Here is a tiny trained network, its code and every weight. The questions are about switching its units off for an input and a target symbol, where a switched-off unit gives its printed mean instead of its output.

import numpy as np


def w(rows, s, z=0):
    codes = np.array(rows[::2]) - 128.0
    scale = np.full(codes.shape[1], s)
    scale[-1] = z or s
    return codes * scale


def f(y):
    return np.maximum(y, 0)


def softmax(a):
    e = np.exp(a - a.max(-1, keepdims=True))
    return e / e.sum(-1, keepdims=True)


def log_softmax(a):
    a = a - a.max(-1, keepdims=True)
    return a - np.log(np.exp(a).sum(-1, keepdims=True))


def net(x, mask):
    ids = ['αδλξτφ'.index(c) for c in x.split()]
    T = len(ids)
    res = E[ids] + P[:T]
    q, k, v = (res @ M[0].T for M in (Q, K, V))
    z = softmax(np.where(np.tri(T) > 0, q @ k.T / 2**0.5, -1e9)) @ v
    res = res + np.where(mask[0], z, O[0][:, -1]) @ O[0][:, :-1]
    y = f(res @ A[0][:, :-1].T + A[0][:, -1])
    res = res + np.where(mask[1:9], y, B[0][:, -1]) @ B[0][:, :-1]
    return log_softmax(res[-1] @ U[:, :-1].T + U[:, -1])


Q, K, V, O, A, B = {}, {}, {}, {}, {}, {}
E = w([
[78,43,215,100,75,32,166,87,115,46,160,101],'α',
[109,192,149,183,164,147,172,134,209,136,151,92],'δ',
[132,190,108,112,85,50,125,2,89,180,128,82],'λ',
[191,80,182,135,136,138,209,115,42,141,39,73],'ξ',
[39,154,87,35,98,104,131,94,137,180,178,167],'τ',
[157,124,163,89,142,152,129,111,124,98,53,149],'φ',
],0.016)
P = w([
[120,109,115,85,252,129,68,80,112,93,129,106],'0',
[123,155,143,92,103,146,147,105,129,120,78,140],'1',
[120,186,158,88,119,90,143,136,130,117,129,132],'2',
[113,144,121,98,103,126,188,131,92,121,63,132],'3',
[111,150,126,110,129,123,186,143,65,124,103,114],'4',
[85,141,144,120,128,109,196,120,89,123,136,72],'5',
[88,133,158,128,131,114,166,118,80,135,161,53],'6',
],0.012)
Q[0] = w([
[132,111,248,150,173,114,171,152,147,74,84,99],'head 1',
[176,78,135,185,160,152,55,149,173,119,118,166],'head 1',
],0.015)
K[0] = w([
[131,120,106,106,245,194,68,103,150,109,167,155],'head 1',
[125,153,144,86,114,207,89,157,232,117,96,203],'head 1',
],0.012)
V[0] = w([
[169,2,188,63,64,99,121,127,75,60,165,145],'head 1',
[198,123,164,140,133,43,114,94,109,239,30,10],'head 1',
],0.006)
O[0] = w([
[107,254,125,217,150,58,142,137,146,137,133,147,129],'head 1',
[124,117,126,156,180,110,140,85,152,137,170,190,254],'head 1',
],0.018,0.0075)
A[0] = w([
[203,113,200,183,156,101,180,80,134,133,107,140,155],'neuron 1',
[125,149,48,159,75,135,131,209,196,175,172,114,118],'neuron 2',
[214,139,105,112,163,140,92,94,130,67,105,87,146],'neuron 3',
[174,38,95,107,185,120,94,146,141,85,128,114,82],'neuron 4',
[83,209,59,125,114,72,111,148,110,200,128,107,93],'neuron 5',
[132,73,114,75,61,119,135,107,131,111,203,146,128],'neuron 6',
[157,139,103,254,137,76,125,114,144,77,108,146,1],'neuron 7',
[129,73,90,116,196,83,139,61,134,152,138,165,128],'neuron 8',
],0.0082,0.0057)
B[0] = w([
[2,135,172,44,126,178,60,126,173,155,223,182,188],'neuron 1',
[119,174,187,192,132,38,112,55,102,205,73,119,141],'neuron 2',
[110,90,121,180,124,112,114,73,57,199,34,148,143],'neuron 3',
[67,118,78,165,69,134,57,115,123,118,198,202,141],'neuron 4',
[93,80,133,104,118,120,76,211,227,48,110,101,183],'neuron 5',
[158,182,81,133,189,113,135,200,22,196,92,97,189],'neuron 6',
[240,173,97,21,105,213,81,62,62,143,160,124,162],'neuron 7',
[223,120,153,150,44,130,179,175,172,76,131,84,254],'neuron 8',
],0.0075,0.018)
U = w([
[68,72,65,52,106,120,105,140,153,209,144,96,53],'α',
[140,168,125,132,94,162,124,129,84,81,160,89,8],'δ',
[177,158,92,101,138,69,176,39,98,211,153,130,115],'λ',
[3,134,138,193,212,29,143,70,77,188,104,186,252],'ξ',
[91,49,191,125,122,136,144,207,176,72,143,151,92],'τ',
[165,112,224,151,107,147,162,143,127,57,78,30,213],'φ',
],0.0059,0.0036)

Each question gives the input, a string of symbols that net reads in full, and the target symbol t.
The units are the heads (2 rows each of Q, K, V and O) and the neurons (one row each of A and B). Each row of codes is followed by its name. A weight is (code - 128) times the scale printed after its matrix; where a second scale follows, it is the last column's (O, A, B and U).
mask holds one flag per unit, heads first, then neurons. A switched-off unit (its flag False) gives its mean, the last column of its rows in O or B, instead of its output. The means were averaged over made-up inputs and are rounded, as every weight is.
A unit's drop is (log p(t) with every unit on - log p(t) with that unit switched off) / (log p(t) with every unit on - log p(t) with every unit switched off).
The circuit of an input: a set's keep is (log p(t) with only the set's units on - log p(t) with every unit switched off) / (log p(t) with every unit on - log p(t) with every unit switched off). Starting from all 9 units, units are removed one at a time, each time the one whose removal leaves the highest keep (on an exact tie, the one counted first), for as long as the keep stays at least 0.8.
units of the circuit, in order: the units of the circuit, biggest drop first
top k neurons: the k neurons with the biggest drops, biggest first
drop when u is switched off: that unit's drop, to one decimal
input τ λ τ φ τ τ, target λ: units of the circuit, in order	head 1; neuron 5; neuron 1
input δ λ α ξ, target α: units of the circuit, in order	head 1; neuron 4; neuron 8
input ξ τ ξ, target λ: units of the circuit, in order	head 1; neuron 7
input λ τ τ λ ξ, target τ: units of the circuit, in order	head 1; neuron 1
input φ λ ξ λ δ, target ξ: units of the circuit, in order	neuron 8
input λ λ τ τ δ, target τ: units of the circuit, in order	head 1; neuron 6
input ξ λ τ τ δ α α, target λ: units of the circuit, in order	neuron 7; head 1
input τ τ τ τ λ λ τ, target λ: units of the circuit, in order	head 1; neuron 5; neuron 8
input ξ φ δ δ φ, target λ: units of the circuit, in order	head 1; neuron 7
input ξ α δ, target λ: top 2 neurons	neuron 7; neuron 2
input λ τ α τ τ ξ, target τ: top 2 neurons	neuron 1; neuron 8
input φ λ λ φ, target ξ: top 3 neurons	neuron 8; neuron 5; neuron 7
input λ δ λ τ λ δ, target τ: top 2 neurons	neuron 1; neuron 6
input α τ λ α λ τ α, target δ: top neuron	neuron 7
input λ δ ξ λ α τ, target ξ: top 2 neurons	neuron 2; neuron 8
input φ τ λ φ τ τ α, target ξ: drop when neuron 5 is switched off	0.2
input λ τ δ τ φ τ φ, target τ: drop when neuron 1 is switched off	0.3
input φ τ φ τ δ, target ξ: drop when neuron 2 is switched off	0.2
